Below is a small trained network, with its code and all its weights. Each question gives an input and a target symbol and asks what happens when units are switched off, that is, made to give their printed mean instead of their output.

import numpy as np


def w(rows, s, z=0):
    codes = np.array(rows[::2]) - 128.0
    scale = np.full(codes.shape[1], s)
    scale[-1] = z or s
    return codes * scale


def f(y):
    return y / 2 * (1 + np.tanh(0.7978845608 * (y + 0.044715 * y**3)))


def softmax(a):
    e = np.exp(a - a.max(-1, keepdims=True))
    return e / e.sum(-1, keepdims=True)


def log_softmax(a):
    a = a - a.max(-1, keepdims=True)
    return a - np.log(np.exp(a).sum(-1, keepdims=True))


def net(x, mask):
    ids = ['ΔΘΠΦΨΩβγεηλμξστ'.index(c) for c in x.split()]
    T = len(ids)
    res = E[ids] + P[:T]
    r = res
    for j in range(3):
        rows = slice(3 * j, 3 * j + 3)
        q, k, v = (r @ M[0][rows].T for M in (Q, K, V))
        z = softmax(np.where(np.tri(T) > 0, q @ k.T / 3**0.5, -1e9)) @ v
        o = O[0][rows]
        res = res + np.where(mask[j], z, o[:, -1]) @ o[:, :-1]
    y = f(res @ A[0][:, :-1].T + A[0][:, -1])
    res = res + np.where(mask[3:19], y, B[0][:, -1]) @ B[0][:, :-1]
    return log_softmax(res[-1] @ U[:, :-1].T + U[:, -1])


Q, K, V, O, A, B = {}, {}, {}, {}, {}, {}
E = w([
[187,108,79,165,145,101,71,86,135,188],'Δ',
[105,131,138,166,108,189,72,53,200,129],'Θ',
[194,98,136,90,192,202,111,107,153,122],'Π',
[99,91,91,139,237,160,100,124,149,162],'Φ',
[200,142,164,146,217,91,116,64,110,130],'Ψ',
[126,95,116,75,167,140,234,131,168,176],'Ω',
[176,217,93,95,109,144,184,25,88,86],'β',
[86,149,104,123,111,63,163,120,119,199],'γ',
[136,122,43,144,145,57,117,157,168,61],'ε',
[5,160,136,161,163,176,142,94,107,97],'η',
[97,157,155,61,198,91,116,80,213,101],'λ',
[198,161,84,183,134,175,111,171,105,142],'μ',
[162,103,175,204,110,114,195,100,159,64],'ξ',
[73,205,89,121,163,117,229,171,98,175],'σ',
[45,87,38,144,131,214,148,73,150,118],'τ',
],0.016)
P = w([
[133,62,18,5,100,180,11,104,2,231],'0',
[151,124,125,151,114,160,177,110,169,151],'1',
[153,151,120,160,140,143,177,90,171,146],'2',
[151,154,103,171,153,138,171,87,162,138],'3',
[152,158,109,168,166,134,167,71,169,139],'4',
[149,162,97,166,176,136,166,66,172,141],'5',
[165,172,99,174,174,126,169,66,175,147],'6',
[161,178,97,172,178,135,169,65,177,143],'7',
[160,183,107,162,172,130,172,64,179,147],'8',
[151,185,92,170,172,127,161,54,179,145],'9',
[154,185,94,166,175,113,170,52,173,153],'10',
[166,193,90,170,178,126,163,47,181,138],'11',
],0.0062)
Q[0] = w([
[152,182,90,148,149,139,169,73,128,147],'h1',
[125,135,108,133,164,221,150,138,134,228],'h1',
[142,147,103,176,163,129,157,73,123,175],'h1',
[133,119,181,137,97,142,142,134,123,120],'h2',
[108,51,181,103,40,106,75,129,112,116],'h2',
[98,44,170,66,41,119,87,205,72,109],'h2',
[106,95,166,71,139,120,85,161,133,125],'h3',
[102,87,173,62,46,107,58,243,89,113],'h3',
[91,58,211,68,12,187,83,254,1,151],'h3',
],0.0093)
K[0] = w([
[140,163,89,95,33,135,138,78,125,120],'h1',
[152,205,153,114,135,161,225,64,133,88],'h1',
[147,206,106,100,84,107,142,73,95,148],'h1',
[141,152,154,155,96,108,153,99,172,122],'h2',
[133,109,174,220,134,132,136,121,208,112],'h2',
[115,114,171,199,133,114,158,158,197,97],'h2',
[137,126,151,154,157,131,146,123,197,118],'h3',
[101,130,156,199,149,68,163,159,248,106],'h3',
[107,104,162,193,149,94,140,172,212,148],'h3',
],0.011)
V[0] = w([
[131,115,123,62,76,91,79,109,30,153],'h1',
[97,90,149,135,187,146,122,173,177,133],'h1',
[118,138,108,196,153,113,120,163,175,173],'h1',
[122,88,137,212,81,50,34,214,102,77],'h2',
[208,171,148,196,208,134,121,43,169,54],'h2',
[137,63,149,116,146,145,18,123,177,185],'h2',
[79,2,100,76,182,138,108,92,137,173],'h3',
[160,138,168,122,161,149,39,222,149,174],'h3',
[136,121,195,109,199,189,192,110,159,145],'h3',
],0.0064)
O[0] = w([
[156,154,71,186,138,5,66,107,140,51,129],'h1',
[125,66,149,146,160,190,74,134,82,167,17],'h1',
[167,128,76,73,19,182,70,117,53,176,97],'h1',
[170,99,233,249,139,94,202,83,180,70,2],'h2',
[158,254,78,117,81,192,64,97,234,125,64],'h2',
[71,201,176,186,124,171,98,94,47,134,195],'h2',
[93,79,159,85,57,37,46,126,160,132,186],'h3',
[121,115,75,71,252,112,103,126,171,89,32],'h3',
[148,111,234,171,159,123,191,96,205,125,93],'h3',
],0.0055,0.0052)
A[0] = w([
[197,121,130,128,80,103,110,134,107,202,174],'n1',
[147,25,131,157,110,138,37,117,149,207,123],'n2',
[243,131,195,61,137,164,82,105,78,135,160],'n3',
[90,155,84,113,73,84,121,131,98,137,144],'n4',
[161,35,116,100,147,110,78,166,126,69,147],'n5',
[158,202,86,167,90,197,117,156,45,132,162],'n6',
[118,161,64,112,184,61,126,151,204,53,130],'n7',
[111,217,102,84,124,156,43,115,208,147,164],'n8',
[78,48,72,108,80,208,140,127,142,97,3],'n9',
[209,91,101,156,133,54,78,130,193,120,122],'n10',
[117,185,169,122,116,123,188,54,90,37,190],'n11',
[109,119,89,111,99,214,201,152,88,173,114],'n12',
[57,127,208,63,129,101,191,80,211,140,171],'n13',
[151,114,208,221,93,107,169,126,195,74,129],'n14',
[152,2,124,128,146,227,74,96,169,87,138],'n15',
[95,128,58,132,62,173,124,151,206,117,136],'n16',
],0.0076,0.0046)
B[0] = w([
[146,97,115,164,59,137,145,156,131,164,175],'n1',
[229,195,52,167,194,194,134,92,147,102,167],'n2',
[159,135,206,144,101,31,254,195,79,113,145],'n3',
[64,174,145,114,95,107,127,150,169,116,229],'n4',
[150,144,189,111,81,185,158,165,110,95,167],'n5',
[106,117,202,164,139,148,94,175,82,92,239],'n6',
[147,123,102,63,148,165,101,172,168,73,253],'n7',
[166,56,189,110,99,105,108,117,88,81,235],'n8',
[131,118,146,164,130,62,166,37,103,54,139],'n9',
[102,114,81,109,105,144,186,125,93,113,192],'n10',
[93,124,124,204,179,110,79,155,156,160,232],'n11',
[109,99,170,82,169,128,202,129,62,137,184],'n12',
[176,41,144,182,115,149,69,106,140,174,173],'n13',
[93,100,122,166,112,149,248,152,218,94,156],'n14',
[135,239,161,94,113,151,137,86,208,115,148],'n15',
[156,150,140,72,115,134,137,96,84,94,203],'n16',
],0.007,0.006)
U = w([
[128,63,172,127,151,102,58,132,155,113,222],'Δ',
[34,108,130,167,140,187,76,141,107,133,111],'Θ',
[126,154,50,127,240,202,89,142,164,153,171],'Π',
[102,217,138,174,141,85,87,119,140,99,71],'Φ',
[187,167,190,70,111,156,169,138,146,121,81],'Ψ',
[143,41,97,101,157,135,167,137,111,173,135],'Ω',
[127,140,79,75,85,107,131,180,165,73,155],'β',
[143,156,141,148,77,200,71,97,165,117,38],'γ',
[91,145,115,126,56,69,112,121,136,200,255],'ε',
[62,167,122,92,153,151,164,176,97,174,66],'η',
[170,73,147,151,165,2,159,112,67,101,40],'λ',
[140,106,159,169,121,196,102,194,52,132,221],'μ',
[96,143,109,117,109,170,155,59,81,106,34],'ξ',
[112,94,130,199,84,157,169,144,196,123,154],'σ',
[199,134,30,165,107,142,116,89,110,182,73],'τ',
],0.0074,0.002)

Each question gives the input, a string of symbols that net reads in full, and the target symbol t.
The units are the heads (3 rows each of Q, K, V and O) and the neurons (one row each of A and B). Each row of codes is followed by its name. A weight is (code - 128) times the scale printed after its matrix; where a second scale follows, it is the last column's (O, A, B and U).
mask holds one flag per unit, heads first, then neurons. A switched-off unit (its flag False) gives its mean, the last column of its rows in O or B, instead of its output. The means were averaged over made-up inputs and are rounded, as every weight is.
A unit's drop is (log p(t) with every unit on - log p(t) with that unit switched off) / (log p(t) with every unit on - log p(t) with every unit switched off).
The circuit of an input: a set's keep is (log p(t) with only the set's units on - log p(t) with every unit switched off) / (log p(t) with every unit on - log p(t) with every unit switched off). Starting from the 12 units with the biggest drops (on a tie, the unit counted first), units are removed one at a time, each time the one whose removal leaves the highest keep (on an exact tie, the one counted first), for as long as the keep stays at least 0.8.
units of the circuit, in order: the units of the circuit, biggest drop first
top k neurons: the k neurons with the biggest drops, biggest first
which heads matter: for each layer, one digit per head in row order, 1 if its drop is at least 0.15 and else 0, layers parted by /
input Π μ ε ε β μ Φ, target Δ: which heads matter => 111
input β β γ ε, target β: units of the circuit, in order => h2, n7
input β ε ε μ, target β: which heads matter => 110
input μ ε τ Φ, target Π: which heads matter => 001
input Π ε ε λ σ β ε μ τ Π, target Δ: units of the circuit, in order => h3, n13
input ε ε ξ Δ γ Ψ ε β μ σ, target σ: which heads matter => 111
input σ Δ ε β σ ε ε ξ Φ, target Ω: units of the circuit, in order => h2
input ξ ε ε ε ε ε ξ ξ Ω ε ε λ, target Δ: units of the circuit, in order => n8, n13
input Δ ε ξ τ ε γ β, target Φ: units of the circuit, in order => h2, n11, h1
input β β μ μ ε Δ τ β μ τ σ γ, target β: which heads matter => 110
input ε μ ξ Ψ ξ β Δ γ, target σ: units of the circuit, in order => h2, h3, h1, n14
input μ μ ξ σ μ ε ξ Π τ τ μ, target μ: which heads matter => 100
input ξ ε τ λ β, target Ψ: which heads matter => 011
input β Ω Π Δ ε Π, target β: units of the circuit, in order => h1, h2, n7
input μ ε ε μ ε ε ε ε Ω β ε η, target Π: units of the circuit, in order => h3, h1, n7, n11
input Φ λ Δ ε Ω Π Θ, target γ: which heads matter => 101
input ε ε β ε μ Δ, target σ: which heads matter => 111
input β μ τ, target β: units of the circuit, in order => h1, h2, n7
input λ β ε Ψ β μ μ μ, target μ: units of the circuit, in order => n6, h3
input Π τ μ Δ, target τ: units of the circuit, in order => n2, h1
input τ ε λ ε ε Δ, target τ: which heads matter => 001
input ε μ β ε Π μ σ τ λ, target σ: which heads matter => 011
input β β ε τ μ ε ε Φ β, target β: which heads matter => 110
input β σ μ μ λ ε ε λ, target β: units of the circuit, in order => h2, n7
input τ τ Θ ε Ω Φ μ σ ε τ ε Ω, target Ω: which heads matter => 110
input Π ε τ ξ ε Π, target Ψ: units of the circuit, in order => n3, n15, h1
input ξ ε τ σ λ, target Δ: units of the circuit, in order => n13, n8
input τ β τ γ Δ μ ξ σ, target ε: which heads matter => 001
input Δ Φ ε Ω ε ε, target β: units of the circuit, in order => h3, n7
input Ω ε γ Δ Ω, target Ω: top 2 neurons => n13, n12
